Each row has a hidden value; after the row comes its band, the name of the range that the value falls in. Each part has its own.
[  91  163   70    4  -82   34   47 -153  -85   30  -54    4 -124  -54
   -7  -28   73  -82   22   60   23  -45  -99  -18  -13 -120  107 -124
  -85 -135  -11  -17   16   15   74  -48  153  123   31   11  156]
Q380
[  80   68  -16  -45   26   19   66   -8 -101    1  -29   58  -66   18
    3    2   52    5   32   37   75  -96  -47  -79   47  -72  -32 -123
  -78   52    7    7  -46  -15   22  -74   41   41   23  -10   81]
Q380
[ 132   35 -103 -103   55  -70  126   -2 -177  -49 -118  184 -112  -65
   21    4   87  -29  -31   60   66 -120 -152 -193   35   25 -109 -162
  -84  176   58   19  -84  -10  -63  -33   32  -16  124   78  117]
Q135
[  53   -4  -44  -67   19   13   70   -5  -94   20  -16   44  -58   43
    3   14   48    1   31    0   39  -95  -45  -58   44  -54  -16 -103
  -71   45    6    0  -48  -11   17  -75   40   17   49   10   56]
Q823
[  64  -81  -72   36 -123   90 -112 -133   76   77   40  -74  -28   89
  114   92  -72  -86  113 -130  -96  -56  117  -15   15   21   83  -35
  -80 -206  -13  -24   -5    3   12  -45  -22  -15   15   14  -78]
Q407
[  96   16  -62   -5  -37   16  105   -7 -126  -17  -46   49   11   21
  -45   10   51   31  -71   15    4  -72 -105  -75  -12  -43  -56  -68
  -42   43   16   13    1   -1   36  -17   28    8   68  -11  137]
Q380
[  96  145   88  -42  139  -87   79   60 -194  -62   68   50   26   87
 -102   28  -14  -16  -98   51   76   29    9 -101   87  -20 -103  -52
 -279  124  -44   80   51  -25  -48   35 -180  110  137  -19   85]
Q276
[ 174   -6 -150 -276   94 -186  153  -33 -219  -37 -232  306 -257 -151
   46    9  180  -95   38   73  109 -207 -275 -236   15   95 -106 -241
  -49  262  102  -37 -164  -23 -119  -55  133  -42  252  188  126]
Q346
[ 190   45  -30   10 -261  -16 -117 -216   62   40 -135  -16 -126   37
   79  134   36 -176   93  -81 -137  -18  -42  -81 -101  149   46  -31
  -69 -261  -36 -100   -2   33   17   80   74   -9  130   83   -9]
Q276
[ 107  -20   66   18 -239  -96   31  -78  -65   46 -111  -32   26   89
 -178   32   97  -21 -135  -14 -186   33 -306   99 -158    6   15   46
  -45 -160  -78  -96   51   35   76   62   82   35  240   50  158]
Q439
[ 105  -66  -13   11 -233  -18  -61 -140   25   71  -62  -64  -23   99
  -27   84   31  -82    9  -94 -180   -8 -102   40 -102   53   68   11
  -54 -240  -46  -84   28   22   50   34   57    2  164   56   27]
Q260
[ -29   52  112 -228  194 -210  -39  239 -248   -6  156   31   42  215
 -206  112  -15   28  -29  -15  138  -11   78  -19   65    1 -203  -65
 -321  118 -113  145   66  -84  -35   57 -299  149  209  -28  -65]
Q227
[ -38   81   38  -99 -208  -23  -65 -158 -195   59  -56   13 -136 -119
  -56  -34   68 -148  -43   18  -19  -63 -167   50 -107 -141  147 -137
  -48 -292  -65   86   85   13  120   -5  161  175   79   63  180]
Q439
[ 45 -20 -50 -43  23  25  98  -2 -94  20  -4  33 -33  48  -6  10  37  10
   3  -7  24 -82 -51 -46  42 -59 -14 -82 -70  57  10   2 -35  -3  21 -71
  37  11  44   4  69]
Q823
[  43   63  -25   32  -40   67   21 -129  -79   -6   13   11  -34  -37
   71   45  -34  -80  -60  -17   -7    3  -20  -85   41  -32   35  -18
 -106  -25  -49   50    3   56   -9   -5  -48   22   -9   10   92]
Q276
[ 27   6 -26   4   0  86  60   2 -54  28  48 -35  13  97  -4  30  12  49
  20 -22  24 -59  28 -24  52 -92  -5 -53 -64  -3 -17  16 -15  -1  57 -69
   1  20 -24 -55  42]
Q823
[   1 -282 -128   76  142  125   -1  242  122   12  179  -67  297  369
   30  166 -112  334  -18 -137  -35  -33   97  -13  193    7 -264  172
  -14  340  -93  -37 -189    7  -96 -137 -413 -263  -55 -151 -185]
Q407
[ 84 -68  -3  31 -72   6 -30 -33 -24  27   5  -6  42  92 -27 -16  -9  20
 -23 -19 -97 -47 -87  23  25 -65  22 -40 -90 -70 -17 -31 -24 -22  -4 -88
 -41   8 114  13  50]
Q227
[  41 -188  -98   64  159  109   58  190   85  -19  133  -35  226  326
   45  147  -88  241  -20 -103   -4   -6   91  -65  199   42 -234  159
  -62  360  -89  -51 -173   22  -96 -102 -344 -224  -47 -123 -135]
Q938
[ -39   -4   49 -115 -106  -24 -200   42  -44   73   -5    7  -74   93
  -17   34   29    1  128  -11   37 -115  -51   58    4  -99  -28 -113
  -47 -143 -116   19  -77  -42   58 -108  -10   70   16   -6  -56]
Q260
[  22 -233 -130  117  180  128   36  303  106  -46  147  -15  326  380
   42  171 -140  326  -62 -112   10   -8   92  -77  219   67 -371  220
  -32  483 -124  -36 -213   23 -117 -107 -457 -292 -109 -175 -174]
Q346
[  27    5   -6   49 -232  154 -162 -138   85   78  -71  -36  -85   12
  114  -11   34   -3  140   -5  -43 -116  -82   46    2 -146  105  -86
   88 -229  -72  -68 -119   15   97 -171  135   -4 -112  -23   21]
Q938
[  86   43   83 -238  279 -186   54  142 -300 -103  200   42  112  211
 -177   61   15   79 -143   27   75   46   86 -126  185  -28 -108  -41
 -376  204  -54  151   64  -84 -140   38 -426   93  340   -7   37]
Q823
[ 126   68   -1  101 -140   25   -4  -58  -11    3  -80   11  -23   50
    6   33   -4  -62   -9   -4  -63  -18  -70  -57  -37   28  -46  -39
  -89  -85  -29  -41   -2   19   37   12   42   18   25    3   59]
Q135
[ 161   49  -73  211  -94  213  159 -260   28   -9  -31  -35    2  -72
  126  -48   -2  -13  -76   16 -108   -6  -70  -89   56 -115  162  -25
  -12  -62   68  -54  -16   76   16  -91  106  -37  -53  -11  204]
Q276
[  34   33   14  -78   92   49    6   -9  -11   64   55   -5  -97   81
   51   32   41   44  165    6   97 -114   57  -30  115 -122   21 -146
  -93   17    0  -15 -102  -27    6 -155   10   38  -13  -25  -39]
Q227
[ -31   11   38  292 -145  276   10    0   68   67  193 -264  230  230
  -59   20 -126  126  -49  -88  -98   47  179  128    6 -201   56   84
  -55 -240  -69   39  134   20  200  -47  -41   68 -204 -215   39]
Q260
[  48  -76  -98  107  -69   83   65  -49  -10   54   14  -26    4   61
   45   14  -98 -114   14 -105  -73  -55   69  -19  -11   25   26  -41
 -111  -88   38   -4   57    3   52  -23   78   24  -16    9   18]
Q260
[ 148  -75 -133  116  -82   69   27  -10  -98  -43    2   33   81   60
   17  -91 -108  -83  -49  -46 -102  -96   90  -97   22   -8   12 -119
 -148 -112  109   51   99  -83   26  -45   12   46   69    6   89]
Q823
[ 281  -44 -141  163 -113   77 -125   11 -173 -179   18   94  211   49
   11 -225 -133   23 -134   61 -152 -129  108 -201  106 -111   -2 -213
 -190 -179  165  141  108 -186  -50 -112 -184   61  156  -20  163]
Q276
[ 165   15 -107  282 -240  367  147 -476  131   43  -61 -109  -41 -168
  232 -104   36  -16  -38    8 -200  -28 -124  -29   41 -232  388  -30
  139 -249   98 -120  -47  122   74 -186  273  -70 -129   -3  279]
Q380
[111  64 -35 -27  18  71 119 -76 -73   6  40 -42 -22  77   0  64  64  34
  20 -14  24 -42  55 -95  45 -62  34 -74 -90 -19  30   6  17   5  40 -15
   9  25  49 -38  78]
Q938
[  78 -227 -131  160  191  151   47  264  177  -42  129  -19  302  392
   93  168 -145  310   -9 -114  -11   -7  119  -98  248   92 -347  215
  -42  487  -95  -92 -246   25 -141 -133 -430 -318 -117 -165 -202]
Q346
[ 29 -26 -58 -72  26  32  82  -6 -94  27  13  19 -36  55   0  31  48  30
  17 -17  33 -85 -32 -50  47 -69  -7 -84 -57  45   1  15 -42  -1  21 -72
  17   4  41  -3  54]
Q439
[ 132   18   64   33 -220  -64  -29  -75  -30   29 -106  -18    6   93
 -112   31   62  -43  -65  -10 -144   11 -215   54 -112   20    1   18
  -65 -158  -76  -95   26   13   60   36   55   34  182   32  108]
Q938
[ 115   -7  -72   68 -119   92  -67 -116   70   36  -26  -25  -53   75
  132   85  -66 -124  113  -98  -57  -53  105  -79   15   78   22  -32
  -86 -128  -13  -49  -19   10   17  -17   21  -21  -25    9  -52]
Q380
[ 117   55  -17   96 -114   57  -27  -74    6    2  -61   16  -32   37
   58   25  -23  -64   22   -8  -47  -36  -30  -71    6   10  -24  -52
  -85  -75  -23  -33  -29   14   17  -28   24    6   -9    1   37]
Q135
[  72 -109 -152 -155  -41  -67  100  -44 -191   -3  -93  126  -67  -48
  -21    4   99  -21  -71  -12  -31 -129 -192  -99  -26   -3  -12 -123
  -17   51   53   26  -37   -8  -22  -32   58  -28  197  103  139]
Q439
[ -28  -43   -6  127   -5  107  109   70  -98   20   69  -25  139   63
  -91  -79  -42  129 -138   22  -16  -46 -106   70   37 -206  -29  -19
  -37   46  -21   49   14    3   78 -122  -14   39  -55  -89  151]
Q227
[ 183    0  181  107 -164  -19 -188 -196  107   35  -69   -4  -43   69
   29 -158   -6  -84   51   71 -217    0 -216  117   88 -129  215  -60
 -153 -235  -60 -177 -110  -35  -65 -223   23   60  194   91   67]
Q260
[ 136   84    5  126  -40  136   87 -189   -3   -7    3  -29  -10  -16
   74  -28    1  -16  -39   27  -53    1  -42  -62   76 -110  120  -35
  -81  -48   14  -36  -17   44    5  -83   30   15   -8  -17  148]
Q346
[  75  -28  -93  -53   12   50   91   -7 -111   -4   63  -29   38  112
  -22   72   29   49  -20  -54   -2  -56   76  -97   37  -31  -17  -57
  -92   -2   27   52   37  -15   29    2  -61   -1   78  -34   50]
Q823
[  -4  123  -60  320   -5  154  384  -82  226  197 -123  -64 -233   24
  163  243 -153 -371  182 -210   82   43  121  -14 -144  331 -125  119
 -105  142  -16 -211   28  211  166  160  451   -9 -372  -15 -106]
Q276
[ -54  -12   -4  162  100  155  181  142 -133   -3  125  -22  171   82
  -92 -128  -76  160 -141   49   53  -56  -24   50  105 -262  -52  -46
  -78  135    5   91   26  -18   90 -163  -23   69 -137 -140  161]
Q260
[-184   54  108 -240    9   37  -50 -213 -177   50  171  -92  -39  -46
   -3  147  102   66 -151   -8   43  103 -156   58   98 -232  180  101
  -34  -28 -259  135  -53  148  -25  -26 -242   27   59   -3  130]
Q823
[ 71  38  -4  84 -68  94 -13 -52  -7  16   0 -13  -2  55  43  -2 -39 -31
  26 -12 -12 -49  11 -26  38 -61  14 -48 -79 -64 -28 -13 -16   1  44 -73
  18  30 -44 -36  47]
Q380
[ 137 -173 -243 -297   21 -198  155  -86 -263  -15 -195  277 -181 -182
   12   10  164  -79  -78    4  -18 -203 -328 -191  -44   88  -34 -208
   -8  172  136   11  -97  -17 -131  -26   90  -78  365  236  171]
Q407
[ -66   86   76 -242    5    4 -134 -170 -225  -43  109   16  -13  -82
   11   65  117  122 -162   81   52   33 -187  -53  139 -252  108   -5
  -39   -2 -198  165  -96   71  -90  -75 -317   16  120    6  166]
Q276

Part 2:
[  44   34   99  -59  -61  -59  -72 -109  118  -64   -8 -102   17   12
  -85  -25   50   27  -86   30  -87   22  143  -23  -11  -31    6    1
  -26   44   41  -53   29  -13   42   -9  -59   12  -87  -28  -16]
<30>
[ -36  -84   72  -48  -23   -5   54    3  -29  190  -44    0  -40 -149
 -135   71   35   44  -41  -79   26   23    1   34  -68   55  -16  197
  -79 -154   97  132   41   34   41    7    1  -14  128  114   -7]
<15>
[ -27   39  206  211  194  265  258  223 -169  -88 -101  -62  150   23
   -9 -251    6  171 -190   75  -25  204  212  -31 -102 -254 -363  275
 -202 -132  282  187 -355  -27 -160  160  129   16   65  -82   60]
<18>
[-129 -134 -133 -122  -33 -209   47  223  211  106  -21  -32   17  218
 -162 -126   23  352 -205  116 -243  161  131   34   53  -38    9  145
 -155   98  119   60  -10   50 -201   24  117  285  270 -189   37]
<20>
[ 184   14    6 -115  -23  -48  -85 -157  233 -252  -21 -198  -43  217
 -106  -47  -40  290 -124    3 -139   85   18  -46  -36  -29  -51   25
  -64  169 -143   17  -33  -16 -174    9 -153  132  -75 -133   63]
<19>
[  17  336  260   47 -203  210   59 -284  -58 -290 -192 -111  -83  -19
 -134   52 -130  -83 -162  160  221  211   94 -250  -89   13 -229   88
  -30  -17  133 -105    7   -9  -23   82 -164  -37 -195  -20  -24]
<20>
[  90   52   80   19 -166   63   -3 -108   68 -192  -11 -170 -169  137
  -91   24  -56   19  -44   90    2   58   -5  -77  -48  -20   62  -62
   40    1    0  -63  -66  -36   59   90  -56   35 -226 -132   41]
<29>
[  50 -260  -77  216   45   97  286  303  -78  243  -42   45 -495   35
 -135   -8 -149  140  139 -140  114   10 -191  180 -307 -154   70  290
 -136 -453   65  362 -315   43  261  372  214   38  165  140  101]
<29>
[  23  -25  -22  -69   34 -127   66   38  136  -27   -5  -16  -42  119
   -2   -5  -33  113    1   77  -38   72   61   68   14 -141  -18  118
  -79 -107   45   72  -49  -59   51  141  -24   88  -29  -15   10]
<18>
[ -54   -3   19  -73  -37  -43   61   56  100   10  -48  -34   15   30
 -102  -39   27  140 -124   30  -64  133   86   -1  -15    1  -45  137
  -66   -9  133   61   13   -1  -82    5   -4   92   75  -64    1]
<30>
[ -69   61   73 -187   -5  -97   69  -46  134   67  -45   40  133 -120
 -111   34   71   64 -114  -45    0  129   96    7   38  114 -113  191
  -40   14  171   89  146  -13 -143 -126 -112   48   89   29  -12]
<30>
[  13  110  195   51 -129  116   63  -91  -77 -152  -34 -157  -63    1
  -51  120  -49  -71   10  101   63   33   -7 -110   -3   20   21   -5
   43  -59   98  -14  -83  -40   58   66  -34  -94 -242  -80   39]
<29>
[-59  91  73 -47 -14  -4 123  53  75 -77 -55 -22  51   4 -29  -7  12  55
 -62  55   0 152  91 -11   5 -20 -75 134 -23 -48 195  73 -19 -53 -55  22
 -31  18 -43 -64   0]
<30>
[ -31  -12  148   39  -70   90    0   -7 -110  -34  -93 -220  -17   51
 -162   28  -46  218 -145   85  -98   38   28 -131  -38    9  -39  100
 -120   54   32   39 -127   85 -122   58   77   16   62 -107   60]
<29>
[   7 -100  146  144 -257  173  151  -63 -189  123    2  -73 -294  -21
 -267  217 -112 -118   20   66  188   22 -167 -116  -59  141   51   90
  -43 -219   88   69  -75   34   73   97   18  -20  -39   17  106]
<19>
[-126   96  127   79 -134  109  169  101 -131 -107  -68 -105  -54   32
    9  146  -69  -46   40  193   70  109  -25  -92   32  -17   54   69
   26 -162  219   37 -111  -57   69  139   62  -86 -171 -122   12]
<15>
[ -66 -208  117  190 -230   32 -116   24 -272  117   29 -235 -147  105
  -84  181  -37  -61   37  298 -111 -146   17 -103   55 -134  264  -84
 -113 -197  -16 -133 -131   42  311  240  199  -86  -81  -52  -13]
<20>
[  18  -92  -25 -108  -33 -144  138   69  195   60   84   -1  -81   81
 -127   68    3   82   39  -34  -43   46  -49   77   52   90   72   82
    9  -16   93  145  -15  -46  -80  -29  -33  100  -23  -76  111]
<19>
[   2  -87  -47  -84  -91  -33   54   37   91   30   -9  -56 -122   66
  -97   47   -9  127  -44    4  -20   87  -65   31  -29   34   70   94
  -10  -84   30   79   21  -18   -4   48  -22  103   17  -62   22]
<28>
[ 218   12  132   24    5  182 -148 -161  120 -252  -23 -223   70   87
 -106 -311  121  184 -313  -58 -174  112  220  -60 -157 -123 -176  -34
  -60  165  -52  -90  -80   -9 -118  -47 -106  104  -96 -134   -5]
<28>
[-114  122  168  -88  -29  -95   91  -54    5   68  -76    5   72 -129
 -100  137  -17  -24  -14   54   51   47   98  -49   54   64  -72  173
  -64  -48  195   69   52   10  -14  -11  -32  -64   17   72    1]
<20>
[ 122  -70  165   55   20   40  -53 -143  -23   63   -3  -77  -23  -33
 -143  -92   31   11 -124   -6  -24  -28  165   -8  -89 -132 -134   84
 -153  -80   -6   -7  -77   25   87   80  -23   22    7  102   12]
<18>
[  50  -22  -30  -34  -90  -14 -102  -37   89 -190  -56 -183  -35  228
  -12  -53  -24  213 -138  176 -137  115   76  -55  -11 -161   15   15
  -88    4  -64  -79  -29  -31    6  145  -35  119  -57 -143  -42]
<20>
[  42   -7   52   32   87  -61  -46   81   72 -152  -29 -167   29  125
   82  -77   15  168    4   83 -196  -10  149   45  -36 -247   44   29
  -77  -33   15   32 -173  -42  116  171   66  -40 -109  -70  -19]
<30>
[  80   44  -11   -8 -101  -32  181   12  180 -167    8  -51 -247  199
  -97   80 -134   68   73   49   67  118 -102   -2  -31   12   41   58
   25  -57   60  115 -112  -70  -19  121  -70   81 -171 -114  117]
<19>
[  87  -53  125  -86   12   -3  -23  -82   42  -94   87 -153  161    9
    2   79   95   35   -5    8 -108  -14   17   -3  108   31   19   -6
   21   28   10   36   -7  -91  -83  -91 -113  -47 -179  -89   47]
<19>
[ -14    9   62  -13  -65   57  212   42  -23   -1   -5   -2 -127  -41
  -27  174  -55  -57  109    0  154   81 -138   25  -11   61   35  138
   52 -230  143  164  -41  -83   62   80  -51  -47 -132    3   51]
<29>
[  26   98  118  -75  -49    6  -77 -124   70 -152  -81 -155   66   18
  -58  -23   23  121 -140   50  -84   78  126  -78  -25  -29  -59   45
  -44   78   25  -43   21    0  -48   -3  -77    7  -66  -61  -31]
<15>
[  73   55   91   -7 -106  -19  -73 -133   91 -135  -24 -126  -79   66
  -56    0   -6   -7  -46   82  -38   25  105  -44  -40  -84   37  -31
  -14  -16    5  -84   -8  -30  130   83  -63   -4 -168  -30  -24]
<30>
[ -35  204  225   24  -90  -43   51  -98  -24 -125  -72 -136 -113  -43
  -29  194 -105 -100  135   93   59  -69   34  -81   -6   -9   97   -8
   47  -47  112    1 -100   -5  192  124   16 -185 -267   10   31]
<28>
[ 177   -2  190   25 -275  179 -213 -412   -8  -10  -54 -153 -175  -84
 -323  -50   35  -79 -273  -38   65   29  100 -165 -182   85  -78  -40
  -61   31  -94 -197  135   86   81  -50 -161   57  -37   76  -39]
<15>
[  39  -10  -91 -188  -31 -104   17  -23  237  -88   -2    0   15   82
    9   -4   43  115  -61   10  -31  164   17   69   21  -20   -5  101
    8  -56   31   43  127 -101  -35    0 -159  124  -42  -51  -43]
<30>
[ 146  -87   48   -9   29  -14  -66  -46  108  -48    5 -152  -90   70
  -89  -85   20  173  -60  -74 -134  -32   55   45 -113  -95   22   30
  -63   10  -76   54 -106   15   45   71   -5   41  -37  -19   39]
<29>
[  -5   72   21  -10  -66  -21  -24   19   65 -268  -55 -185   24  238
   64  -10  -46  156  -67  245 -122  121   98  -70   54 -180   21   -5
  -47    6   31  -70  -91  -73    9  162   -8   50 -166 -196  -26]
<20>
[ 183  -89   -9  -82  122   -3  -16  -16  183 -109   19 -107    7   74
  -12 -131   63  232  -73 -134 -130   52   34  104  -98 -101  -60   93
  -44    0  -70  130  -74  -55  -62   20  -94   79  -37  -35   32]
<29>
[-137  166   12   54  -17  -12  279  307  -63 -422  -19 -195  -30  292
  363  299 -177   39  349  363   -1   89 -174   -9  195 -196  249  -16
  153 -225  184  125 -294 -233  141  335   89 -178 -500 -313   48]
<29>
[ -45   -6   47   62 -234   52   -3  -20  -62  -36  -82 -152 -231  107
 -135  100  -99   48  -52  169   14   57  -30 -108  -59  -20  116   21
  -43 -101   33  -56  -47   38  129  174   61   31  -51  -80   -3]
<15>
[ -58  181  251  315 -122  330  394  141 -112  -34 -137   16 -315  -36
 -291 -165 -131  -80 -135   -1  230  221   94 -119 -274    3 -227  183
  -51 -138  406  140 -327   62   -8  158  160   22  -24  -62  139]
<28>
[  30 -142    6   39  -33  115  124  112   10   82   -3  -28 -111   12
 -137  -90   36  111 -114  -66   -6  119  -15   47 -119   -7  -42  149
  -58 -140  105  134  -81   -6  -33   47   32  107   81  -43   44]
<28>
[ 112  -66   -1  -65  -88  -82    6  -96  163   48   14  -41 -250   27
 -159   43  -37   39   19  -90   22  -15  -49   59 -107   30   89   45
    0  -75  -43   62   11    7  121   66  -61   67  -50   51   46]
<29>
[-135  -99  -40   -6 -181  -32   62  125  -17   68  -41  -76  -86  155
 -135   54  -42  140 -118  214  -63  138    9  -65   49  -10   66  100
 -102  -80  117   -5   -9   21  -36  111   92  146  107 -146    8]
<20>
